Each name stands for a flat space through zero: a line, a plane or more. A row that begins with a name and a colon came from that space; any other row is followed by the name of the space it lies nearest, among the names in its block.
rf-qg: [-10  19  25  -6  19 -14  -6   3  -6   9  17 -16  -7   3  52   7 -20   1
 -14 -18 -20   3   5  18 -13   8  -7  -2]
ng-tt: [-24   1   9  17  -7   5 -23  -5   8 -12  -7  -2   4  17   1   5   8   2
  25 -27  -5   8  14   0 -21  -2 -17  32]
tj-cf: [-13   2  -9  13  17  24 -35 -16  13  30  19 -18 -18  18  13  17  14  30
   4  11  25 -30  33  23  -3 -17 -25 -35]
sb-jc: [  4  16 -14   7  33  -5  -1  17  -1 -25 -27 -14   4  18   0   8  -9 -17
  14  -9 -23  24  25  -9 -18 -16  -9   8]
rf-qg: [ 16   8  15  16 -11   0  25  38  13 -11  34 -11   3  30   2  19 -10 -35
  41 -25   1  34 -39 -19 -41 -34 -14  39]
sb-jc: [ 15   5 -18  17  68  16 -45  -7   6  17  -5 -14  -9  53  -4   2  -5   1
  -2 -17  -1   6  40  21   4 -20 -24 -37]
sb-jc: [ -3   4  -2  12 -29  -5  13  24  -6 -49 -22   1   5 -22  15   1 -34  13
 -11 -16 -24   3 -14  -8  15  12  18  14]
ng-tt: [ 10   9 -26 -22  64  25 -33 -28  22  25   0 -10   1 -33  10   3  27  38
   0  22  30 -39   6  13  36  24  -9 -50]
tj-cf: [-26  20  -1  19  -3   2   6   2  24  -3  14 -16  -9  20  60  18   6  36
  23  -4   3 -16  14  12 -36 -12 -28   4]
ng-tt: [  2  -2  10  17 -18  -6  -7   0 -29   2 -12  23  -6  15  -1 -27 -26  18
   0 -10  -1 -24  -1  28  16  20  -3  11]
sb-jc: [ 13   3  12   7  26  -3 -20 -38 -25  68   7 -31 -32  31 -20   4   1 -42
 -64  26  -3  20  39 -15  26 -34   7 -60]
rf-qg: [ 28 -13   5 -13  35  -4 -18 -21  10  12   0  16   3  13   6 -18   2   1
 -28 -17  -9  -2 -12  28  26  18  14 -24]
rf-qg: [ -8 -16  27 -24  21   2 -40 -15 -21  41  18   5   7   6 -61  -2  27 -54
  19 -10  12  22  16   4 -19  -1 -13  25]
ng-tt: [  1 -19   1 -10 -15  -3   3 -21  56 -20  -7 -13   2   1  17  33  54  -8
  -4   6 -15   4   9  11 -32 -33  21  -4]
ng-tt: [ 43  -4  -2  40  18 -10 -17  13 -36 -17 -48  30  -5  77 -31 -37 -40 -14
  14 -32 -25  -1  16  45  10  -8  -7  17]
sb-jc: [ 20   2  -7   1  13 -12  20 -19 -32  51  -5  18 -10  31 -32 -34   4 -19
 -10  34  17   1   9  -9  13  -3  -5 -18]
tj-cf: [-22  -4  24   3 -11  -6 -31 -47   0  20 -21  -8  -8   5  -7   4  36 -14
  -6   0 -10  -2  31   5  -6  -3   2  13]
tj-cf: [-16 -22 -14 -38  14 -21  19 -16  41  -5   0  15  14  11  24   5  51   2
 -13  15 -16  12  36  22 -49  -8   8 -14]
tj-cf: [-25  -4 -24  -7   7   2  -1   4  -4   4   4   4  -3  -1  14  -4 -11  35
 -26  16   3 -11  39  10   1   8  -7 -36]
sb-jc: [-35  -7  -8  18 -59   1  21   9  29 -52  -9  -4   6 -15  28  16  -1  28
  -7 -12 -17  10  -3 -24 -13  -5  12  19]
rf-qg: [-31 -34  18 -27 -14  -4  -4  17  16   4  58  17  19  11 -12   6   7 -22
  -6 -34  -1  46  -2  -2 -44  -2  -5  20]
tj-cf: [-23 -14   9   0 -26   3 -15  -3 -44  34  16  28  -4   0 -37 -28 -15  11
   0   7  26 -19  12  12  12  25 -14   7]
sb-jc: [ 22 -21   7 -30  56  10 -53  -6  -1   3  -4   4  18 -10 -54   0  12 -42
  -2 -28  -7  24   2  13  15  11   9  -1]
sb-jc: [ 18 -32  -4 -19   4   0 -13 -43  12  18 -15  15   4  -7 -43 -14  36 -19
 -41  12   1   9   0  -7  34   4  32 -28]
sb-jc: [ -9  20 -16  -8  19  10  -7  19  28 -50 -26 -13  14 -37  32  25  16  32
  56  -1  -2 -32   3  20 -24   9 -13  24]
ng-tt: [ 27  -7   8 -10  41   0 -66  -8 -46  -2 -49  12  -6  -9 -29 -18 -24   2
 -13  -6 -18 -48  39  79  41  28  10 -19]
tj-cf: [-25  29  33   2 -12  -9   5 -13  34  -5  16 -44 -11 -17  85  41  18   8
   3  -8 -19  -6  -6   1 -34 -12  -3  13]
tj-cf: [  2  13  22   8  27   5 -44 -25 -47  46  -3 -20 -18  -2 -24 -10 -25 -25
 -35  -4  -1   6  16 -11  46  11  -2 -22]
tj-cf: [  4   7  -3  -6  -2 -20  33  -4  23 -26 -20  10  11   0  37  -7  13   9
   6  -3 -20   5 -16  -1 -15   9  10  17]
ng-tt: [-19   9  17   0  38   6 -50  -1 -37  24   5  -1   2  10 -22 -12 -20 -14
  12 -29   1  10  25   8   3  21 -29  16]
rf-qg: [ 38  -2   6  13  12   2 -11  16 -21 -28 -23  17  11   1 -30 -24 -42 -18
  -2 -40 -16  18 -43  -7  45  23  16  20]
tj-cf: [  6 -35   3 -16 -28  19  -9  -7   0  26  44  13  -1 -30 -32  -4  -3   7
 -42   8  30  -9 -32  -4  42  13  23 -35]
rf-qg: [ 59 -25 -14  -7  43  -2  -5  17   2 -13 -13  39  18  43 -48 -29  -7 -27
  13 -25  -6  18 -21  29   9  -1   8   2]
ng-tt: [  5  12   2 -20  35  -4  -7  14 -27  22  18  18   0  -5  24 -22 -24  31
  13   4  15 -40   0  49   4  37 -21 -11]
sb-jc: [  0  -6 -18   5 -27  -3  29   8  -9 -14 -16  32  10  -3 -19 -26  -2  19
  21  12  13 -12 -14  -9   6  17  -1  21]
rf-qg: [-11   8 -20   8   3  -5  18   8 -15   6  -8   6  -3  19  -2 -12 -10   9
   1  17   3   3  26 -10  -9  -5 -14  -8]
rf-qg: [  3   8  14  25 -33   8 -19 -20   8 -48 -41  -9   0 -51  30  -2 -26  34
 -32 -32 -24 -19 -43 -13  71  39  36   7]
sb-jc: [  8  -5  -2   3  -8 -11  16  14 -28  -2 -11  13   5  14 -42 -18 -18 -34
  -5  -2  -8  33  -1 -26   3  -5   6  15]
ng-tt: [-21   3  23  -6 -14   1   2  27  12   8  58 -23  -9   6  40  36  -6  -2
   8  -9   2   2   3  21 -50 -25 -16   2]
sb-jc: [ 14   6  34 -18  47 -13 -27 -15  -5  30  21 -29 -11  11  23  13 -11 -43
 -51 -22 -31  33   9   9   5  -8  12 -29]
rf-qg: [ 10  12 -10  16  11  -1  24  28  -8   4  13   2   1  38 -11  -5 -16 -17
  29  -4   8  25  -6 -21 -23 -21 -23  15]
ng-tt: [-33  -2  -1 -16   4  -1  -4  12  -5  19  30   3   1   8   8   7   8  11
  17  10  14  -8  35  21 -44  -4 -27   1]
rf-qg: [ 18  10  39   5  25 -14 -27 -57   9  52 -11 -19 -20  45  11   8  54 -39
  14   5  -7 -10  21  32 -26 -29  -8   7]
rf-qg: [  0   5   2  -6  19  13 -36   4   3 -26 -21  -7  10 -30  -7  12   5   6
  31 -16  -2 -19   1  18   5  16  -4  20]
ng-tt: [ -5 -22   2  10 -55 -11  37 -20 -21  34  10   8 -10  13 -49 -17   0 -39
 -58  25   4  46  -5 -65  22 -21  26 -15]
sb-jc: [ -9  -8 -46  16  21  31 -23  -5  86 -58 -26  -9  13  14  30  35  54  56
  54 -10   6 -27  24  26 -35 -24 -18  -3]
rf-qg: [  7  -7 -11 -18  31  -5 -16  -2 -29  21 -22  13   2  14 -50 -12  17 -24
  20  25   7  -9  46  26 -16  -7 -12  -1]
tj-cf: [ 13 -20 -14 -27   6  -9  18  21 -26   0   4  32  15 -10 -41 -27 -20 -15
 -20   7   1  17  -7  -4  15  19  15  -9]
tj-cf: [ -4   9 -11   2  33   7 -32   6 -34  19 -18   0  -7  17 -32  -4   2  -1
  39  18  15 -29  53  35 -16  -7 -33   1]
ng-tt: [ 17  11 -10  13  28   9  -1  14   9  -8  -1 -18   1  19 -11  10  -8 -23
   9 -14  -4  31  -7 -28   0 -22  -7  -1]
tj-cf: [-12  13  -9  25 -15 -10  15  23 -44 -12 -25  32   5  26 -18 -39 -36  13
  36  -9   2  -2   7  -4  -4  21 -25  42]
ng-tt: [  9   4 -17   4 -32  -8  23  42 -31 -53 -41  15   2 -27  -4  -6 -37  22
  14  18 -14 -36   5  28   6  10  14  13]
[-33 -11   8  30 -57  10  11   9  20  -8  37   0  -2  22  13  10  -8  14
   0 -26   8  23 -16 -28 -19 -15 -10  21] => tj-cf
[ -1   5   5   4 -23 -11  15  -6  -8 -14 -25  20   6  -9   4 -19   2  12
  19   1  -3 -17 -15   5   4  22   4  31] => tj-cf
[-38  27  14  -3 -14 -18  15  -5 -27  19  10   7  -9 -17  65 -20 -23  50
  -6  10   2 -37   9  18  -2  43 -18   3] => tj-cf
[ 29  12 -25 -19  68  -4  -8  19 -10  -3 -21   6   2  13   5  -6  -5  10
  24  18  -2 -30  32  54 -12   2 -16 -24] => rf-qg
[-17  17 -10   3  -6  -5  28  15 -10  13  16 -11 -10   5  21   6 -11   9
  -1  24   8   0  17 -14 -20 -12 -15 -12] => rf-qg
[ 11   5   6  13  11 -11   3  49 -29 -39  -1  21  13  20  10 -26 -75  -1
  -5 -57 -31  28 -23   9  11  27  -2  25] => sb-jc
[ -9   5  13  -4  13  12 -34   0 -22  26  22  -9 -10 -13   6   2 -20  14
  -9  -3  13 -24  10  24  16  15 -12 -17] => ng-tt
[ 32 -10  25  -3  34 -17 -31  -8 -38   7 -24  25   7  28 -37 -37 -27 -42
 -19 -41 -29  25  -5  22  29  24  12  15] => rf-qg
[ 13   1  -3 -19  25  -1  -5  15 -38  20   7  10   1 -14 -26 -17 -25 -10
  -8  12   9  -7   3  10  19  17  -1 -15] => tj-cf
[-30 -11  31 -28  -2   5 -28 -15  -8  37  46   6   6 -29  -3  -3  10  -1
  -6 -14  19  -1 -11   4   0  32  -8  10] => sb-jc
[ -7   3  39  15 -33  -7   9  14 -19   8  31  -3   1  14 -13  -2 -24 -43
   6 -36  -6  45 -38 -36 -11  -5  -3  47] => tj-cf
[ -8  -9  15  -2 -46 -23  24  -2 -24 -12 -20  27   5  -9  -9 -24  -9  -5
 -10   1 -15   1 -10  -1   4  20  19  30] => ng-tt
[-10   2  15   7 -29   6 -10  24  -4 -36   5 -15  -1 -33  19  19 -34  10
 -12 -23 -16  -4 -17   2  12   8  14  10] => sb-jc
[ -3   3  28 -28 -11 -18  15  34 -37 -16  15  33  23 -41   1 -29 -40  -4
  16 -29  -6   3 -49   7   6  58   4  51] => sb-jc
[-27   3  21 -17  38  -4 -37 -11  17  -1  17 -21   7  -3  36  16  -1  -8
 -27 -41 -29  33  19   2 -12  12  -4  -4] => sb-jc
[ 52  13  46  -9  48 -16 -17 -10 -15  34  16 -10 -10  23  18  -7 -18 -45
 -17 -28 -19   9 -34  31  16   3   9  -5] => rf-qg
[-16   7 -24   7  22 -20  28 -30   6  30 -19   6  -3  55  -2 -20  30 -13
 -10  24  -5  36  46 -35 -26 -21 -16 -12] => sb-jc
[  3 -15  24 -21  -7   4 -19   1 -36  33  30  -2  -4 -29 -43  -3 -19 -33
 -37   1   9  12 -12 -10  31  12  16 -14] => tj-cf
[ -7  -5   8  -9 -45  -8  44  28 -18  18  42  -8  -9 -12 -11  13 -15 -24
 -18  30  11  16 -12 -27 -17 -24   9  -6] => rf-qg

Each name stands for a flat space through zero: a line, a plane or more. A row that begins with a name and a colon came from that space; any other row is followed by the name of the space it lies nearest, among the names in its block.
btzc: [  2  19  10  12   8  41 -27   0 -19  41   0  12  31  11  -3 -15  31  37
 -29   7 -10   8  34  12 -46  -3  -9 -28]
thnh: [ -6   2  12  -4   4  12 -12  11 -10  25   7  -3   9  -9   4   2  11  13
 -10  -3  -7   5  12  -1 -16   2   7   0]
thnh: [-32  27 -29 -24   7  12   8 -21   8  14  -2 -37  -5  10  42  -1  10 -28
   2 -11   4 -51  -4  14  20 -30  25  38]
njht: [ 34 -32  57   2  -2 -90 -23  58 -10  23  64  10 -66 -43 -13  14 -13 -26
  -1  84  45  25 -23 -47 -11  30  45  61]
nrdl: [ -6  45  -8 -11  11  -2  17 -23   2   7  -6 -39   4 -20  36   0   7 -20
  12  26 -25 -14  -8 -21   3  26  24  29]
nrdl: [-42 -43  -8 -23  27 -36 -10   6  26   1 -36  19  26  12 -37  18 -38  -5
  33 -45  65 -12 -65   0  15  -1  -2  -6]
gmbs: [-27 -38  27 -31   7  15 -20  41  -9  23  23 -10  22 -43   0  40   7  15
   0 -63   1   7  10   2  15  -9  12  20]
thnh: [ -7  69  20 -14  20  37 -29   3 -22  78  21 -43  19 -38  49  -2  62   1
 -27  41 -20 -17  32 -19 -45  32  39  54]
btzc: [  7  39  -4  -6  12  -1 -15  -1   8  25 -10 -12  13 -24  14  12  34   6
  -8  11   2   2 -10  -6  -1  29  15  24]
btzc: [ 17 -32  25 -21   1 -47 -39  40 -15  40  44  -3 -14 -27 -15  47  29  15
  14  23  14  22  -4  -9   5  13  25  18]
thnh: [ -7  -7   4   8 -12   0  -1  24   4  15 -12  23 -18   9  -2 -16 -17  24
 -37 -25  -2  19   1  14 -13 -20   8 -23]
njht: [  2  -3  -5  18  18   1  -1 -19   4 -25  19  10   8  12   9 -13 -12  -8
 -15  10  32 -26   2  19  19 -49   1   9]
gmbs: [ 26  20  16  27 -35  21  20  16 -12  -1  -5  13 -37   0   3 -36  -5  10
 -34  19 -48  36  33 -13 -39  25 -10 -22]
gmbs: [-45  -7 -27 -18 -12  28  10   9  25   9 -70  14  16  20 -14  -2 -19  24
  -8 -99  -8   9 -23  23   1  -2 -16 -41]
njht: [  5  15   5  12  18   0 -13  -4  -6  26 -23  17  41  -2  -8   0   4  59
 -17  -1 -22  39  -3   5 -25  10   4 -56]
btzc: [-43  23  -7 -26   4  51  -4   3 -10  54 -30 -23  39  -5  25   5  18  41
 -16 -62 -51   6  20  15 -22  -2  13 -30]
nrdl: [ 37   3  -8  19 -21   6   5  -3  -2 -27  -1  13  -7   2 -11   3  16  18
  -6   3 -29  27  18  10  10   8 -24 -27]
njht: [ 29 -25  -9  31   7  40 -32 -21 -11 -31  37  34  31  35 -22  -1  34  20
 -19  -1  34 -21  45  52  17 -69 -44 -22]
nrdl: [-23 -22  20  -9  -1 -15  -3  26   1  21   4   6 -26   4  -9 -14 -27 -23
  -1   3  32 -10 -14 -17 -23   2  12  22]
thnh: [-16 -23  -8   0   3  12   1  13  22 -26 -14  20  14 -10  -4  11 -17  13
 -22 -75  22   0 -13  28  39 -38  -6  -1]
thnh: [  8   0  -6  10 -27  28   7   9  -5  -5   2   9 -19  13   7 -12   6  16
 -30 -23 -29  10  32  23  -1 -25 -10 -21]
thnh: [  6  -3  10  13  15  11 -17   1   5 -14  35   8  -1  -9   8  -6  10 -26
 -22  12  54 -35   9  11  15 -35   1  53]
nrdl: [ 40 -34  15  -4 -42 -26 -14  45  -6   0  16  16 -46 -10 -38  28  24   4
  13   5 -11  43   8 -11   1  40 -19  -2]
thnh: [  1  21 -17 -10  -7 -17  11 -18  -1   9  -7 -23 -19  16  11  -4   6 -20
  23  36 -15 -13  -8 -11  -5  18   9   5]
nrdl: [ -3 -44 -24   8  17  35 -10 -24  16 -68  12  22  46  15 -19  22   5  -3
   7 -67  50 -37   7  52  67 -72 -45   0]
btzc: [ 13  -8  -6  -7   1 -23   2 -14  -4 -15  15 -13  -4   4  -6  16   6 -18
  36  30   1  -8  -6  -9  15  11  -4   7]
njht: [-22   5  17  18  25   7  -5 -12 -21  35   5  14  20  31   6 -44 -31  23
 -26  34   5  -6  12   1 -55 -33  17 -38]
nrdl: [  1 -39  -3   4 -37  10  34   7   5 -51 -18  14 -30  19 -31 -11 -36 -23
  25 -32 -16  12   3  -8   5  14 -43 -23]
gmbs: [-47 -37 -11 -27   1 -19  22   3   9   2 -53   3  20  17 -26  10 -53  17
  39 -60 -17  20 -41  -7  -2  14  -5 -57]
njht: [  3 -19   5   4  14 -20 -20  -3 -11  12  30   9   3  18  -5   2   0   7
  -1  28  27 -12   3  13  -1 -36  10  -5]
gmbs: [ -2 -16  -1 -21  -1 -33  -6   5   6   1   4 -12 -16  -1 -17  21   5 -35
  42  19  29 -15 -27 -20   9  30  -1  32]
gmbs: [ -4 -16   4  14 -27  12  25  17   5 -21 -20  23 -27  12 -10 -27 -38   5
 -22 -32 -19  21   6   2 -10  -7 -14 -29]
thnh: [ 20  11  15 -14 -11 -12 -38  34 -11  55  24  -7 -23 -19  -1  23  54   8
 -10  27   3  12  12  -7 -18  28  18  30]
gmbs: [-19 -21  -3 -21  48 -36 -38   0  11  23  -1   6  57 -16 -15  46   7  29
  18 -23  50  -3 -43  13  29 -15  20  -2]
btzc: [ 30  31 -27   4  -9  -1  -5 -24   3 -10  12 -15 -14  10  15   8  44 -15
   5  35  -4 -19  11  13  21   0  -4  22]
thnh: [ 16 -29  18  32   2   3 -11  17   9 -33  26  43 -12   1 -17 -18 -18  -5
 -39  -5  56  -5   6  17  11 -44 -14  16]
njht: [-12  18  32  -8  31 -27 -25  17 -16  65  24 -12   9 -27  21   0   3  14
 -17  45  11   4  -8 -22 -35   8  53  21]
btzc: [  4 -21 -37  -4 -24 -25  -1   6  30 -28  -2  16 -52  35  -8   5   0 -31
  -4 -23  50 -32 -23  35  49 -45  -7  26]
btzc: [-16   4  12  10  53  36 -42 -23 -11  19  38   5  58   5  10  -9  24  -3
 -20  18  68 -56  19  21 -10 -54   3  34]
btzc: [ -5 -25  12 -34 -17 -38   6  30 -12  24  -2 -22 -13 -27  -8  40  -5  17
  37 -14 -49  43 -13 -26   3  44  18 -19]
thnh: [ 19  -4   4   2 -13 -10  -9  14  -2   5   5   7 -14  -4 -12   9  15   7
   0   9  -3  17   3  -2  -3  16  -5  -2]
njht: [  8 -17 -12  -1   2  -7  -8  -8   4 -22  25   0  -5   9  -1  14  10 -16
   8   1  29 -25   2  19  34 -34  -6  21]
njht: [-22  37  29   8  18  10  25  -2  -5  14  -4 -18   3 -32  36 -37 -35 -16
 -22  25 -17  -2  -2 -38 -36  22  33  26]
nrdl: [ 26  32   2   3 -12 -32  11   7   4  11 -32  -3  -9 -24  -5   8   5  23
   7  25 -46  54 -21 -31 -16  72   8 -25]
gmbs: [-15 -18   9  -3  34  -7  -7  -3   1 -11  32  -4  30 -24  20  17 -15   8
 -11 -20  25 -17  -5  16  38 -54  25  19]
njht: [ 18 -18   4   9   8  -5 -22   0  -4 -13  42   9  -2   3  -3   9  17  -9
  -6  19  38 -21  13  17  21 -37  -3  25]
nrdl: [ 51  -4 -20   3 -24 -13  -2  -3   9 -41  -2   4  -3 -13 -22  43  40  13
  25  -6 -24  32   1   9  45  31 -31 -13]
gmbs: [ -3  18  15  -4  14 -33  12  -2  -9  24 -17 -13  16 -22   6   2 -21  25
  15  29 -41  39 -22 -34 -25  46  27 -31]
btzc: [-53  14 -13 -30  20  10  19  -7  20  10 -50 -23  34 -18  16   8 -25  -3
  15 -61  -7 -10 -37  -9   9  18  16   5]
njht: [ 16 -17   0   7  -4 -19  20 -12  -5 -36   4   0   2  -1 -10   8 -20   3
  26  11 -25  20  -2  -9  16   7 -11 -27]
gmbs: [-11 -45 -10  11 -28  -6  15  27  32 -40 -30  47 -40  27 -34 -19 -48 -14
 -19 -62  43   3 -26  19  17 -27 -27 -10]
nrdl: [-18 -11  21 -14   8  -4   3  21   4   8 -14  -3  15 -34  -9  14 -16   2
  11 -28  -2  19 -18 -25  -6  36   6   7]
btzc: [-10   2   9  -1   0 -18  28  10  17 -22 -20  -2 -10 -30   7  -3 -39 -13
   1 -18  -6  16 -29 -24  12  24  13  13]
nrdl: [ 15 -13   1  12  -5 -23  -6  11  13 -13  -9  27 -13   4 -24   0  -8   1
  -5   2  28  13 -20   1   4   7 -10  -4]
gmbs: [  3  20  18  12  13  37 -18  12 -16  30   8   6  39 -29  20   2  22  61
 -50 -25 -35  31  34  18 -14 -18  14 -27]
[-39   7 -30 -26  29   8   9 -40   7  -5 -10 -34  39  10  25  14  -5 -14
  31 -25   5 -45 -17  14  32 -30  11   9] => gmbs
[-35 -22 -51 -15  -1   1  20 -39  14 -32  -7 -11 -10  64   9  -9 -24 -35
  26 -26  28 -65 -12  39  41 -73  -9  -3] => njht
[-11 -25  -4   8  -6   2  16  -1  10 -27 -27  23   2  20 -25 -14 -36   1
   7 -29   8   8 -14   3  -1  -4 -24 -32] => nrdl
[  8 -23 -14 -12   5 -55   5  -9   2 -14   2  -6   1   3 -10  32 -13  13
  38   9  -9  16 -29   1  34  -2  11 -27] => njht
[ -3  14  32   2  -6   2   9  22  -9  21   0  -6 -18 -26   7 -20 -13 -12
 -11  22 -16  17   5 -38 -40  42  14  18] => njht
[-11  -1  17   1  46   6 -21 -23 -11   7  23  -7  52  -9  -2   3   5  -9
  18  31  38 -28  -1 -11 -11  -4   2  20] => btzc
[-33  53  13  10  31  50  11 -10  10  17 -42  -4  52 -34  30 -30 -14  17
 -41 -33 -13   3  -3 -12 -30  19  13   4] => btzc
[  0 -10   9  -8 -24  -3  18   8 -14   5  -9 -10 -22   7 -13  -6 -11 -10
  28  13 -38  19   7 -28 -28  42 -11 -19] => gmbs
[ 20 -29  37  15  11 -23   0  11 -16 -24  54   5  -8 -26  -2   1 -21 -14
   2  40  15   5  10 -19   7 -12   9  22] => btzc
[  2 -20 -13  17   5 -60  45 -23  19 -62 -10  11 -22  14   0 -16 -75 -17
  18  17   8   4 -45  -8  36 -23  10 -21] => njht
[-11  26  -1   6 -20  13  32  11  18  -5 -60   7 -14  -9  -2 -26 -28   1
 -14 -31 -32  31 -18 -23 -25  52  -8 -18] => njht
[  9 -39  17  45  18 -17 -40  28  12   9 -12  90  17  32 -53 -26 -29  61
 -62 -17  74  32 -18  36 -27 -50 -14 -60] => nrdl
[-10  -9  -2  10  -3  11   5  -5  -5   1  -6  14  -1  28  -5 -23 -18   9
 -11  -4  -2  -3   9  11 -17 -25  -8 -29] => nrdl
[  7 -13  31  -1  11 -57 -39  41  -6  58  28  20 -29  -7 -11   3   1  11
 -21  48  47  14 -21 -12 -29   1  40  19] => njht
[ 12 -13 -19  19   1  -6 -29   6  24  -5 -24  51   7  31 -37  -2  10  25
 -26 -25  56   5 -20  36   7 -24 -24 -24] => gmbs
[ -3  25  36  22  52  -3 -30  -3 -16  40  43   5  32 -23  31 -22  -1  18
 -49  55  37 -15  10  -3 -29 -37  46  26] => njht
[ 10 -31   9  17 -11  -9   2   9  -2 -21  12  27 -22  20 -22 -16 -23  -5
  -6   7  20   4   4   5  -5 -20 -16 -13] => btzc
[  2 -37   2  14   4  10   3 -15  -6 -43  35  11  -2  23  -9 -11 -18 -26
   8   7  33 -34  17  16  19 -52 -21   9] => thnh
[-28  13 -19   3  28  -9  11 -21  14   5 -50  12  47  10   5  -7 -35  49
 -12 -37 -13  19 -33  16   2 -17  14 -61] => gmbs
[ 33   3 -49  20 -29  12  26 -45   4 -60 -13   6 -12  52  -8  -8   9   0
  18   4 -32  -5  18  33  32 -24 -44 -47] => nrdl
[-31  20  -2 -18  11   0  25 -15   0   7  -7 -36   1 -11  33  -8 -22 -25
  14   3 -19 -21 -11 -20  -1   6  26  22] => njht
[  1  -7  10  17   8  16  23 -25 -13 -40  31  -9   2   3  15 -23 -26 -29
   6  26  -2 -25  22  -7   5 -28  -7  13] => njht
